Every row comes from one small tree of marks. The marks that hang from a mark follow it in brackets, in the order of their numbers. Every link used is in the known rows. Which tree was each row made from?
Each row is shifted at random along 7 fixed directions that mean nothing.
Known rows
J_195{J_933{J_38{J_113 J_692} J_70}}: [  83  -90   13  101   32   21  141  -51   64  181 -435   25  -69  -66
   59 -104   76 -181  -59  -94   79    0 -405  -47  -82 -368  -95  173
   31  117  -77  201 -257  -87  -16 -202  138  -82  153  -62  -34   28
 -471 -102    3 -229  215  187   -5 -330   26  -73  262  -15  -76 -255
 -237  139  356 -147  -42  427  -31]
J_195{J_933{J_38{J_113} J_975{J_374}}}: [  82   58 -182  -68 -135 -205 -219   46 -159 -165 -234 -243   44  269
  -82  129 -149  162   41  233  -11  171    0  -43 -232   72  151  -75
 -146   25 -433 -194  156  -66  202  159  259  -26  152 -220  126  146
  -93  140  256  175  222  -83  165 -445 -202  249   96  122  -50  -55
 -151   70  205  123 -188 -233  142]
J_739{J_953{J_374{J_662} J_928{J_933{J_70} J_975}}}: [ -25 -136   98  150  168  219  -78   68  138   85  195  -34   76  146
 -130 -163  257 -232 -123   20   88   80   -9  -15 -197 -335  -14  178
   68 -190  145  232 -362  -83  -23    6   65  172  -16   93   62  -68
 -304  -21   26 -494   93 -163   33 -126  -17   33  292   81   67 -142
  -31  171  210 -371 -237  288 -170]
J_692{J_38 J_195 J_569{J_767}}: [  23   62   99   54   94   52  -38  138  115   38 -749 -164  -75   54
 -136   11  137  145   76  173   46   38  -14   75   70  177   90   45
    7   16 -344  -96  402   38  130  -61  300 -264  132  -93 -292  130
  -44  130   40  411  315   52 -165 -146   42  -55  213    2  -29  -86
  -81 -109  237 -154 -152   60 -255]
J_692{J_38{J_767} J_195{J_933} J_569}: [-227 -241  100   17   69   15 -109  -10  418 -333 -403 -204  -22   25
  -51  -53  199  -42   45  352  140   14 -302 -142  247 -244 -146   74
   56  140 -196   62  262  209 -122  126   82 -165  189 -209  -25  115
  152   93  134 -157   10 -172   18 -466   64    9  336  178   64   -4
  128   66  237 -434 -276  128 -375]
J_374{J_662 J_739{J_113} J_975{J_953}}: [-115 -193 -347 -272  -69  -44    0  -19 -186   76 -617   -5 -443  156
 -312  264 -338 -184   42  160   17  148  -28 -279   48   59 -256  -75
 -187  333 -405   67  -14   24  -90 -307  348   10 -473 -307   86  386
 -204   31  160  -84  299  252 -190  -80 -183   98   46 -151  -29 -458
  -37  260   -5  644  -73 -168  -54]
J_569{J_767{J_38{J_692{J_195}}}}: [ 126   61  -21  218   91 -192 -302 -170  174 -173   21 -144  -21 -359
   -3  -46  131    5  -41  208 -109 -193  135 -274   64 -207  -98  354
 -159  -88   46   81 -413  -37  -22  165  -70   45  183  221   72  -56
   96  128   -5 -169   44 -324  122 -297 -168  131  159  243   21  189
  -53  -58   62  -74  -37  428 -196]
J_953{J_662{J_739} J_928{J_374 J_933 J_975}}: [-323 -214 -125   57  133   22 -425 -114  257  -56  606 -329   69  105
 -262  -55  237    2 -318  139 -172  101   35 -409 -251 -242  -39  121
   12 -166  -52   57 -156  187 -117  229   37   14 -255  178  768  167
   70  208   12 -577 -205 -302  260 -221 -197  -88  300  420  158  -16
  -76  285   49 -599  -62   58  218]
J_933{J_975{J_928{J_374{J_739}}}}: [ 306  155 -132  161  113 -109 -112   75  -54  283 -125  -79  130    3
 -162 -215  -61   38    6  107  -35 -164  373 -103  -23  -84  117  101
   76 -236   57    8 -213 -204  127  123  131  488   25  154  -20   15
 -244  107  161  -90  257 -124   13  -80   39  143  -33   53 -100  190
  -45    3  215   48 -247  195 -200]
J_662{J_374{J_739{J_953} J_975}}: [ -24  -52 -231  -98  -59   -1 -206  146  -32 -116 -407 -113 -178  342
 -171  187  -53   -8  106  312  116   22   31   37  217   61   10 -114
   32  194 -222 -128    1  -13   52  102  173  229  -61 -176 -129  253
   52   56  275  161  361  -66 -116 -273   -9  191  163  -92  -39 -204
   44   48   66   47 -438 -195 -138]
J_928{J_374{J_739} J_933{J_38} J_975}: [ -31  -30 -289  -16  121  -37 -462   85   85 -121  -43  -92   88 -155
 -223 -120  183  163  111  548  -17 -226  313 -182  426 -170  -11  322
  320  -31  293 -161   87  159 -182  506 -165  567  -51  274  176  217
   83   32  275 -114  206 -319 -148 -203   85  105  171  195   56  225
  196  175   15 -209 -434   91  -45]
J_928{J_933{J_38 J_975{J_374}}}: [ -45 -152  -13  109  210 -198 -284 -149  134 -223   62  -93 -240 -163
 -161  -42  258  230   65  253 -218 -223   12 -167  151 -181 -122  462
  -28  135  -46  -41  122  212 -150  169  -28  197  -22  270  249  261
  190  188 -108  144  116 -179 -347 -290 -156  -94  308  156   85  -59
   10  156  -56 -292  -88  237  -23]
J_692{J_38{J_113{J_739} J_767} J_195{J_933{J_975}} J_569}: [ 319   -7 -141  137  269   11  245  214  194  480 -651   13  -57 -301
 -137 -456   44   63   56   50   42 -237 -482 -159  373 -188 -136   74
  252   82   24   77  346  -24  -81 -197  192  184  222  123 -370   64
 -286  -21  -19  356  358  326 -473   20  467 -177   77  -15 -134  158
  -99 -134  537   47 -139  432 -245]
J_195{J_933{J_38{J_113{J_739}} J_70}}: [-120 -204  -77 -118 -112 -329  -84  -89  146 -160 -183  -55 -134  -14
 -152   52 -134 -184 -102  242   48   61 -389 -320  107 -292 -210  179
   38  270 -275   59   85   15  -64    7  104   -8   38 -328   88  223
 -105   94  174 -318   84  111  187 -526 -141  224  -42  116  -18 -180
   -7  307  173  195  -74   49   -6]
J_692{J_38{J_767} J_195{J_933}}: [ 267  108  -26   74  173 -346 -108 -172  333  -34 -641  -53 -318 -448
 -159  -35  -45   12  151  184 -178 -416 -653 -293  434 -145 -233  439
  -69  271  -77  -81  103   77 -196   42   25 -113  192  179 -195  144
   86  103 -290  373  341 -131 -357 -193  116 -142 -144   40 -133   78
   27  -50   78   66  -44  437 -419]
J_739{J_113{J_569} J_953{J_374{J_662} J_975{J_928{J_933}}}}: [ 283    0   26   38  104   34 -109  114 -196   58  161  -55  -71  236
 -225   97  -29  -76   83  100  -53  125  -68  129 -260   80   91   -5
 -161 -113 -193 -115  -10 -184   65  -40  156    7  -87   68  -82   44
 -266   67   -6  141  398  -42 -117   -9 -119  340   75  -47  -48 -210
  -78   99   54  162 -253 -128    3]
J_975{J_928 J_953{J_374{J_662{J_739}}}}: [  46  -13 -208 -154   43 -168 -181  160   38  327 -101 -225 -184  110
 -419  -45 -176   90   52  120  -85   85   51 -326  140  162   41  -66
   92   97 -312  -55  278   37 -162  -37  319  222 -239 -167  234  408
  -16  302  130  172  210  140 -238   33  -49   75  -68   -6  -26   58
    2   91  179  294 -218 -361  127]
J_933{J_38{J_113{J_569} J_767} J_70}: [-274 -253    6  -91 -207  121 -175  208 -184 -255  110 -152 -185  375
 -107  243  208  132  -28  105  103  500  -45  127 -255  159  105 -115
  -47  251 -602 -190  228   83  147  -28  175 -400   25 -345   74  330
  165  175  291  309  252  169  138 -494 -269  374  612  -45   47 -529
 -171  156  173 -174 -167 -367  554]
J_933{J_38{J_692} J_70 J_975{J_374{J_662} J_953}}: [ 460  122 -268  184   11 -423 -328 -178  -98  112  -77  -56   23 -338
  -54  -71 -161  -52   81  311 -157 -223  156 -188  -96 -183 -113  427
 -184    4  -31    1 -285 -238  190  217  -49  404  203   62  -17   57
  -90  307  184  -15   98 -323   20 -568 -196  171   28  261 -124  252
 -162   93  -38  115 -147  263 -240]
J_928{J_933{J_70} J_975{J_374{J_739} J_953{J_662}}}: [ -97 -161 -358 -227   51 -155 -227   99   33   82 -388 -108 -139  -19
 -288  104 -113 -161   41  345   84   75  213 -183  167  -47 -173  113
   90  177 -212   41  165   67 -119   51  158  275 -284 -275  142  365
 -232  115  295 -387  199   29  -69 -222  -25  151   53  107  -16 -160
  113  337  135   59 -327 -150  -68]
J_692{J_38{J_113} J_195}: [  95  145 -124 -207 -138 -399 -296  -25   30 -220 -569 -183 -186  -89
 -293  317 -221  139   96  370  -50   54 -274 -268  102  237   55  231
 -154  189 -404 -332  353   38   85   91  231 -314   32 -280 -150  309
  101  257  100  494  311  -49  100 -327 -106  259 -153   90  -95  -92
    4  133    5  463  -82 -214 -125]
J_933{J_38{J_767} J_70 J_975{J_928{J_374}}}: [  79  -90   91  215  133 -231 -142 -139   46  236  177  -67 -199 -154
 -177 -143  126  137 -168  -76 -283  -62  173 -214 -191  -84  -91  398
 -110   35 -288   65  -89  -29   94  -50   72   40  -51  182  248  226
   56  355 -148  121   63  -49 -101 -323 -276  -66  279  142   11 -130
 -206   89   16 -172  137  308  185]
J_662{J_374{J_739{J_113{J_38}}} J_953{J_928 J_975}}: [ 297   40 -226   12  -53 -196 -291   13   40  178  203 -230   -2  189
 -247   24 -152   21 -120  213 -122  -23 -325 -154  -22   16    0   -3
    2   21  -89 -139  -22 -106   77  100  164  246  -60    3   39  150
   -4  267   65  215  200 -132   51 -251  -50   95   -5  196  -75   74
 -169   61  108  140 -267 -126  -29]
J_953{J_374{J_662{J_739}} J_928 J_975}: [ 483  405 -355  214  134  -35 -360  160 -155  159  515 -304  140   81
 -189 -109  -49   51  -67  154 -220 -187 -465 -100 -318   53  251   -2
  -84 -203   36 -286 -186 -221  210  318   94  261  268  329  -51 -197
  -45  145  -30  380  417 -355  -51   29   76   65  -85  150 -203  275
 -262 -119  159 -207 -251   59   17]
J_767{J_38{J_113 J_692{J_195 J_569}}}: [ 295  147 -143  209  -19    2  -82  -23   34   82 -135 -116  291 -272
  113 -101    0 -125  -49  184  108  -26   84 -180 -137 -259   26  148
 -128 -279  134  135 -465 -216  152   60   34    9  276  -20 -100 -124
 -404  -32  229 -392   95 -148  380 -278   54  316  143  217 -116  198
 -158   18  287  -64 -139  335 -212]
J_374{J_662{J_739} J_975{J_928}}: [  15   77 -419 -110 -106  -73  -96   21 -170  298 -442 -144  -96  189
 -265  120 -325  -86  -28  116  -15  144  313 -275 -108  132   -7 -244
 -139   19 -365  -27 -159 -112  127 -115  322  151 -317 -211  258  285
 -201  157  260  -66  229   74  123  -74 -128  185   -7    0  -86 -113
 -162   85   88  359  -99 -205   84]
J_692{J_38{J_113{J_739{J_953{J_662{J_374}}}}} J_569{J_767}}: [ -89 -107  -63  -62  -50 -206 -189  175   20  173  -88 -235 -139   22
 -403  -62  -34  292  -91  224 -170  135 -114 -388   77  183  -23  -78
   64   88 -406 -185  636  102  -15  -50  294 -120  -34  -69  244  336
  207  323   42  459   61  237 -195 -148 -104  -30   57  172   70   89
 -190  -50  167  251   51 -252  342]
J_569{J_767{J_38{J_113 J_692{J_195}}}}: [-175 -202  -85 -305 -129 -209 -263  113   85 -385 -190 -113  -78  -35
  -56  264  -77 -162  -66  473  280  275  184 -183  180  -66  -56  153
  -10  206 -301   -7 -128   11   29   14   90   44   16 -521 -169  217
  -24   73  481 -309  168   44  366 -462 -123  515  127  121    6 -263
  154  238  166  391 -291 -163  -79]
J_928{J_933{J_38{J_113{J_569}}} J_975{J_374{J_662} J_953}}: [ 190  -59 -275 -171  110 -219 -291   -9 -130 -117 -340  -78 -272 -213
 -142  266  -76   58  272  410 -120  -95   84   16  206   69  -94  299
  -99  249 -234 -199  198   68 -137   94   25   81  -97   23    9  403
 -119  132  109  161  433  -12 -303 -207  -85  204   62   32 -125 -269
   -9  218 -111   66 -310 -152    6]
J_953{J_374{J_739} J_975{J_928}}: [  52  -11 -139  123  156  -67 -130   20   75  -52  281 -250   80  167
 -147  -75  -40 -184 -194  143   30  -29 -230 -215 -248 -311   59   27
  -48 -130  -35  136 -320 -111   41  126  140  301   76  -26   96 -145
 -213   94  148 -429  128 -186  244 -187  -32   89   64  165  -90  -29
  -51  194  210 -210 -228  179 -218]
J_569{J_767{J_38{J_113{J_739{J_953{J_928{J_374}}}} J_692}}}: [ 166  100 -161   23   35 -131 -362  186  -69   16  288 -173 -144 -165
 -222  -25   95  258   57  185 -180    1   91 -198  154  213   58  127
   18   20 -171 -228   92  -13  -61  136   29   21   30  219   45  189
  218  204   66  496  315  -16 -228  -30  -89  276  124   63   14  103
  -79 -125  114  240 -148  -97  377]
J_767{J_38{J_692{J_195{J_933}}}}: [ 291  384 -327  108   27   44 -111  174  -84  301 -492 -153 -105 -157
 -125  -50   31  248  206  -55  -95  -38  -99  -53  122  322   86   -5
  -94   18 -225 -202  108  -60   24   -4  189 -202   49  138  -91  170
 -168   25  -17  669  493   62 -368  114  119  113  150  -94 -117  101
 -174 -185  329   53  -99   -1  234]
J_38{J_113{J_569{J_767} J_739} J_692{J_195}}: [ 146   41 -341  125   65   60  121  222 -116  550 -272  -41   16 -155
 -207 -275   -8   38    0 -136  137   71  -74 -277   85  -91   39 -224
  186  -81  -32   98  -84 -154  -73 -224  211  139    4  108   -7   41
 -334    9  300  103  223  465  -93   39  258   75  151    6  -57  117
 -170 -110  595  311  -31  183  186]
J_113{J_38{J_692} J_569{J_767}}: [  61  117 -258  164  -59 -208 -197   13 -200  165   29 -146 -163 -206
 -283   12  -11  251  155   24 -194   -8   16 -264   92  168  -60 -105
 -101   60 -275 -191  127  -42 -107   26   25  -93  -37  266  301  173
  156  235   94  486  202  139 -249  -98 -112  111  129   82  -21  105
 -199 -141  162  113   93  -91  460]
J_113{J_38{J_767} J_569 J_739{J_953{J_374}}}: [ -39  -78 -239  299    8   17   -1  141  -51  147  386 -149 -101  140
 -342 -151  117  158   37 -116  -41  190 -245 -199  -18  -50  -92 -324
  -39  -42 -254   26  116  -65 -114    1   61  -87  -11  208  312  127
  123  176  154  276  135  189 -116 -104  -39  284  249   20   26   11
 -127  -54  299 -101  -31 -133  485]
J_113{J_38{J_692{J_195}} J_569{J_767} J_739}: [ 245   34 -467   13   11 -253 -387  199  -71 -483   16  -68  -71 -163
 -137  156   16  -12  427  634  176  -82 -148  132  558   43  -58  -37
  122  256 -146 -352  153  -98  -36  469 -317  286  248    8 -460  102
  353  152  618  414  527 -155  -27 -430  155  793   72    6 -152   71
  243   25   72   69 -652 -272  -83]
J_113{J_38{J_692{J_195{J_933{J_975}} J_569{J_767}}} J_739}: [ 173  -14 -300  339  203  -67  -88  -50  120  -34  -66 -125  -42 -233
  -72 -210  201   95  141  114  -52 -191 -280 -108  178 -228 -168   28
  -15   21  -44   63  -26  -28  -76  157 -115   65  179  329  -14  -46
   82  133  144  168  158  -89 -166 -280  115   91  317  143  -20  149
  -68  -72  253 -347 -165  331  -73]
J_928{J_374{J_662} J_933{J_38} J_975{J_953}}: [ 123  137 -281   56  -39 -120 -131 -168  -85  562 -494 -122  152 -212
 -239  -40 -218    7  -91   27 -132   -6  481 -388 -189 -128  -78  147
 -134 -278  -21  146 -216 -122   10  -20  231  118 -246  147  512  220
 -581   94   83 -448   14  -19  137  -93 -154 -166 -131  273  -40  125
 -203  153   95  139  137  190   38]
J_975{J_374{J_662} J_953{J_928{J_933}}}: [  18 -161  -85  -91  214  -16   29   47  141  207 -321  -31 -235  -30
 -210  -57   10 -192   92  122   40  -37  -12 -138  174 -205 -123  197
  111  120  -57  234  -54   62 -257 -209  234  276 -182  -99   73  305
 -323   46   46 -340  225  150 -315   11   55  -48   78  -61  -34 -199
   40  218  201    3 -277   46 -247]
J_767{J_38{J_113{J_739} J_692{J_195{J_933{J_70}} J_569}}}: [  65   75 -288  227  105  -83 -177  -33   77  131  112 -211 -200 -359
 -152 -146  179  255   27   -9 -292 -113 -309 -386   99   75 -164  118
 -122   93 -239  -50  221  109 -144   21   48 -351    9  261  258  213
  161  222 -132  396   93   51 -321  -97  -29   25  314  153   25  149
 -214  -84  195 -189  121  151  368]
J_739{J_113{J_38 J_569{J_767}} J_953{J_662}}: [ 234   70  113  433  106  270  185   92 -212  752  -26   16   40  103
 -354 -427  193  248  -98 -482 -212  190  168 -117 -485   40  112 -155
  -50 -466   19  152  -86 -196   40 -349  321 -126 -124  512  424  -71
 -377   31 -282  298   76  232 -247  312 -145 -107  347   -5  151  147
 -492 -215  419  188  295  250  479]
J_662{J_374{J_739} J_953}: [ 101  -76 -192    2 -133 -163 -462   11  200 -262   24 -228   89  220
  -80   84    3  -17   37  520   90 -125  -59  -80  311 -187   -6   16
  142   89   62 -125 -130   -5   15  430    4  430  162 -116  -15  182
  268  187  325 -101  101 -394  203 -586  -33  228   95  201  -21  222
   82   38   32 -172 -574 -117 -349]
J_692{J_38{J_113{J_569} J_767} J_195}: [-131 -138   42  -42  -78 -271  -63 -219  124 -198 -362 -188 -325  -81
 -159  342 -108  -24  -94   48  -72  168 -430 -315 -138  -19 -161  135
 -370  232 -583  -12   52   69    4 -210  242 -677  -42 -228  114  282
   34  238  -57   82  103  122  220 -429 -244   79   97  127  -66 -429
 -133  165   19  102  190   41  -29]
J_38{J_113{J_739{J_953{J_374{J_662} J_975}}} J_692 J_767}: [ 319    9 -406  -91  -90  -47   56  275 -211  352  -83  -30  -26  -55
 -126    6 -282 -222  -43   25  242  177 -440 -236  -61 -198  -14 -173
  -26   85 -102   26 -404 -299   44 -210  166  186  116 -188 -217   20
 -471  -82  367  -30  414  366  111 -148  232  300  -57  -52 -224 -159
 -123   34  452  544 -188   66  123]

Write each row's tree
[ 213   42  -88  363  117  128  238   65   40  517  -21  -19  -54   31
 -233 -274  108    6  -74 -369  -34   83 -229 -121 -155 -197  -52  -88
  -15 -208  -37  251 -295 -199  -32 -255  163  -70  -26  312  121   19
 -357   21  -65   49  244  242  -67   90   71   60  162  -79  -56 -105
 -243  -55  392  -59   45  311  214] -> J_113{J_38{J_767} J_739{J_953{J_928{J_374}}}}
[-205 -164 -195 -184  -10 -305  -46  148  -34  316 -270  -35 -388  145
 -455    4 -188  -14 -158   45  -31  180   27 -373   42  144 -180   81
   29  315 -544   34  357   14   28 -277  405  144 -358 -384  143  461
  -68  262  116   94  132  388 -293 -184 -141   20   -7  -23   33 -271
  -27  229  218  435   47 -200  172] -> J_933{J_70 J_975{J_374{J_739{J_953{J_662}}}}}
[ 324   -6   17  106  176  149 -173   47   37  -35  -73   22 -136  103
  -49   -9  186  -72   78  153  -52 -120 -132  178   13  -82   43  243
    0  -26  134  -73 -320  -77   20   34   15  115   25  233 -214   51
 -103  -51 -118  109  424 -215 -166  -71    6  224  237 -106  -38 -184
  -81   24   20 -119 -392  234 -247] -> J_374{J_662{J_739{J_113 J_953{J_928{J_975}}}}}
[ -38 -232  193  -50  -86 -260 -290 -131   53 -331  114  -65 -203   10
 -237  209   26   53   61  292  -74  133   -3 -210   21  -27 -123  245
 -182   73 -205  -83   44   35 -109   24    4 -181 -106  -58  137  199
  183  211   32   52   24 -116   24 -405 -334  350  171  131  160 -148
   63  138  -78  334  -78  -78   13] -> J_739{J_113{J_38{J_692{J_569{J_767}}}} J_953}
[ 219  119   30   68  -13 -275 -235 -130  150  160   80 -177  -47  -34
 -194   57 -102  -32  -77   52 -171 -166 -166 -246    4  -81  -14  228
  -76  -46  -74  -50 -156 -118  -23   46  175   36   -6   87  116  151
 -102  214 -124  -24  157 -122   23 -207 -108  -30 -217  150 -104   58
 -108   34   61   10  -80  121 -200] -> J_662{J_953{J_928{J_374}}}
[-116  -13 -338 -116  -62 -252 -303  -96  -51  -70 -216 -220 -210   54
 -309  253 -260  -35   -7  262 -111  -28   43 -393   21   14 -126   18
 -183  141 -350  -67    6   15  -52  116  212   32 -230 -108  326  294
   10  185  165 -147  137 -101   12 -252 -217   43 -117  119  -54 -105
   -4  192  -79  174  -86 -155  -39] -> J_928{J_374{J_739 J_975{J_953{J_662}}}}
[-105 -175 -158    6   90 -239 -503 -297  116 -452  255 -208 -398  -91
 -207  225   82   70  141  346 -338 -211   69 -294  148  -36 -223  268
 -265  273 -234 -122 -102  205 -211  235  -65   53 -216  175  450  303
  560  390 -108  116   18 -452 -222 -343 -362   48  299  168   78  -97
  -16  122 -364 -185 -155  -33  -87] -> J_374{J_662{J_953} J_975{J_928}}
[ -75 -198 -353  -60  145    7 -371  -16   42 -247  -12 -117 -473   13
 -252   76   96   66  228  355 -199 -207  -58 -168  416   47 -220   94
   19  422 -177 -138   71  232 -266  178  -14  280 -287  155  175  372
  499  244   39  341  285 -205 -537 -130 -101   16  385  -67   28 -143
   40   72 -201  -86 -371 -116  -41] -> J_374{J_662{J_953} J_739 J_975{J_928}}
[ 151  -25 -148  153   40  -79  252   63   79  408 -438   16  -98  -84
 -114 -133 -169 -270  -36 -158  137   81 -115 -143  152 -145 -257 -178
  -60   16 -297  278 -136 -274  -29 -328  208  -51  -51  -72 -157   67
 -481  -32  181 -239  275  439  -26  -85   61  255 -130  -49 -126 -121
  -81  -19  414  304  -16  206  -68] -> J_113{J_569{J_767{J_38{J_692{J_195{J_933}}}}} J_739{J_953}}
[-197 -336  102  122  277   87   38   32  432  336  474  -97   32   33
 -221 -430  299 -221 -388  -84   73  -29 -319 -328   17 -599 -184  239
  302  -53  287  440 -194   79 -254 -191  170  494 -116   41  276  -10
 -312   78  -70 -600 -163  105 -129  -99  143 -375  315  263  117  -21
  -67  277  447 -410  -92  471 -172] -> J_662{J_953{J_374 J_928{J_933{J_70}} J_975}}
[ 186  235 -232   49    2  108  -77   90 -181  339  -60 -194  164  164
 -159   47 -104 -131 -116  -30  -14  117    2  -44 -434    8  148  -84
 -126 -250 -153  -23 -253 -212  197  -35  279   10  -82   45  105  -22
 -553    1  102 -198  336  -23  160   38    5    9  -35   93 -151 -132
 -224   97  248 -122  -93   40   41] -> J_953{J_928{J_374{J_662} J_933} J_975}
[ 347  157 -226  405   47  133  -41  -13 -115   32 -120  -79   69 -151
   71  -16  171   -6  237  -25   57  -51 -179  154  -94 -148   23  -94
 -175 -117  -13  -18 -441 -211   67  106 -125 -147  301  320 -112 -135
 -134   -2  174  177  350 -145   63 -255  100  273  388   11 -165    6
 -196 -152  254 -433 -215  273   -5] -> J_113{J_38{J_692{J_195} J_767} J_569}
[  43  -24 -121 -147 -105 -329 -506   45    8 -203  383 -261  -68    0
 -341  121 -171   76   70  459 -156   46  210 -324  178  192  -39   89
  -19   32 -253 -232  271   23 -121  305   56  133 -132  -85  178  294
  299  335  235   35  134 -215   21 -240 -273  443 -151  202   32  191
  138  108  -59  370 -284 -420   92] -> J_975{J_953{J_928{J_374{J_739{J_113{J_569{J_767{J_38}}}}}}}}
[-291 -378  184 -360  -55 -216  -50  -11  239 -121 -109  -12 -369  143
 -331  268 -167 -377 -153  127  113  278 -380 -296   56 -147 -257  241
  -66  349 -443  100   58   57 -165 -292  246 -158 -348 -503   52  388
 -239   76   42 -469  173  292    7 -237 -177  150 -161  -25    3 -624
  159  463   61  319  -59 -169  -97] -> J_739{J_953{J_662 J_928{J_933}}}
[-185 -141 -121  186  106  -94 -150  -31  254  -12  -78 -188  -72 -123
 -288 -294  244  194  -36  118 -122  -10 -230 -387  168 -131 -140   24
  153   34 -138   49  395  194 -182  108   94 -111   34  155  329  125
  300  270   32  182 -119  -29 -108 -275  -37  -42  368  262  178  258
  -97    0  286 -141   18  157  127] -> J_692{J_38{J_113{J_569{J_767} J_739}} J_195{J_933{J_70}}}
[ 309   -5  -54  112   37   91 -297  159  195  296  228 -203  175  374
 -141 -214  187  164 -105  180  -14  -28  -40   65   97  -37  211  -64
  308 -180  207 -118  -56  -42   70  166  160  432   56  131   21  170
   54  178   67  262  163 -207   24 -206   97   98  276  148   48  280
 -151  -97  265 -174 -519  -45  -65] -> J_662{J_374 J_739{J_113} J_953{J_928}}
[ 158  105 -232  -49   24 -172 -151   45  -72  133 -456 -149 -176   37
 -238   93 -151   39  192  183  -53  -33  151 -154   50   79   35   48
  -86   47 -222  -21   32  -36  -66  -21  298  139  -44 -106  122  289
 -136  152   97   69  252  -15 -198  -94  -90  108  -40  -35  -70   25
  -56   31  126  204 -230 -163 -138] -> J_975{J_374{J_662} J_953}
[ -58 -139 -130  -43  229  -96 -197  -89   51 -140 -230  -93 -465   32
 -180  211  111   58   49  148 -175 -114  -74  -86  105    6 -124  281
 -133  248 -226  -22  -40  157 -176  -92  153  -64 -244   95  169  337
   53  110 -181   91  256  -36 -328 -121 -151  -18  271  -45   14 -409
  -53  164  -66 -110 -166   82  -98] -> J_928{J_975{J_374{J_662{J_953} J_739{J_113}}}}
[ -99 -277   -7  -80  116 -432 -107 -238  209   74   67 -183 -368  -31
 -272   93 -210 -110 -212   28 -188   -5  -93 -469  -47 -166 -280  243
 -246  225 -454  205  -39   38 -119 -227  265   45 -310 -198  336  361
  -48  366  -71 -313  -49  120  -41 -305 -296  -76  -83  170  -16 -294
  -30  309  -30  151   97   50 -134] -> J_933{J_975{J_928 J_953{J_374{J_662{J_739}}}}}
[-143  -20 -218  -25  203  -77 -169  149   23    2  -33 -216 -389  123
 -340  -22  133  244   20   78 -157  -77 -224 -223  134  126   13   78
   42  224 -248 -116  315  210 -201  -44  268  123 -163   81  221  264
  148  156  -92  430  271  117 -542   63    7 -132  259  -41   38 -158
  -50   57  213  -86 -121  -59  162] -> J_953{J_975{J_374{J_739}}}
[-248 -166  115 -197  -62 -188 -423   99  189 -291  327 -191 -143  195
 -392   60   67   87    2  284  -27  157  128 -298  164   94   10  177
   68   69 -161 -178  220  138 -195  180   85  113 -207 -157  239  255
  294  255  123    3   37 -154  -84 -216 -192  299   79  124  175  -51
  215  182   79  172 -250 -289   67] -> J_739{J_953{J_928{J_975}}}
[  16  -56 -115  193  231  -39 -214  -66   82  -87  263 -104 -251  -27
 -223  -46  245  140  -44  138 -218 -172 -432 -228   14 -192  -43  254
  -25   73   39  -23  -99  123 -135   83   23   35   36  326  239  145
  189  104 -214  216  147 -160 -244 -104  -73  -62  280   53   50  -43
 -138   68   -4 -268  -73  202   61] -> J_953{J_374{J_662{J_739{J_113{J_38}}}}}
[ 499  -62   38  105  317   52  195   77  219  391 -433   68  -87  130
   64 -144   74 -235 -117   -7  148 -210 -333  278  113 -356   -4  236
  153   -4  247  224 -374 -196   41 -341  263  446   81   23 -467   20
 -659 -153 -133  -73  469  163 -168  -67  285  -14  122 -102 -183 -263
 -175   99  354  -53 -444  522 -587] -> J_662{J_739{J_113} J_953{J_975{J_374}}}
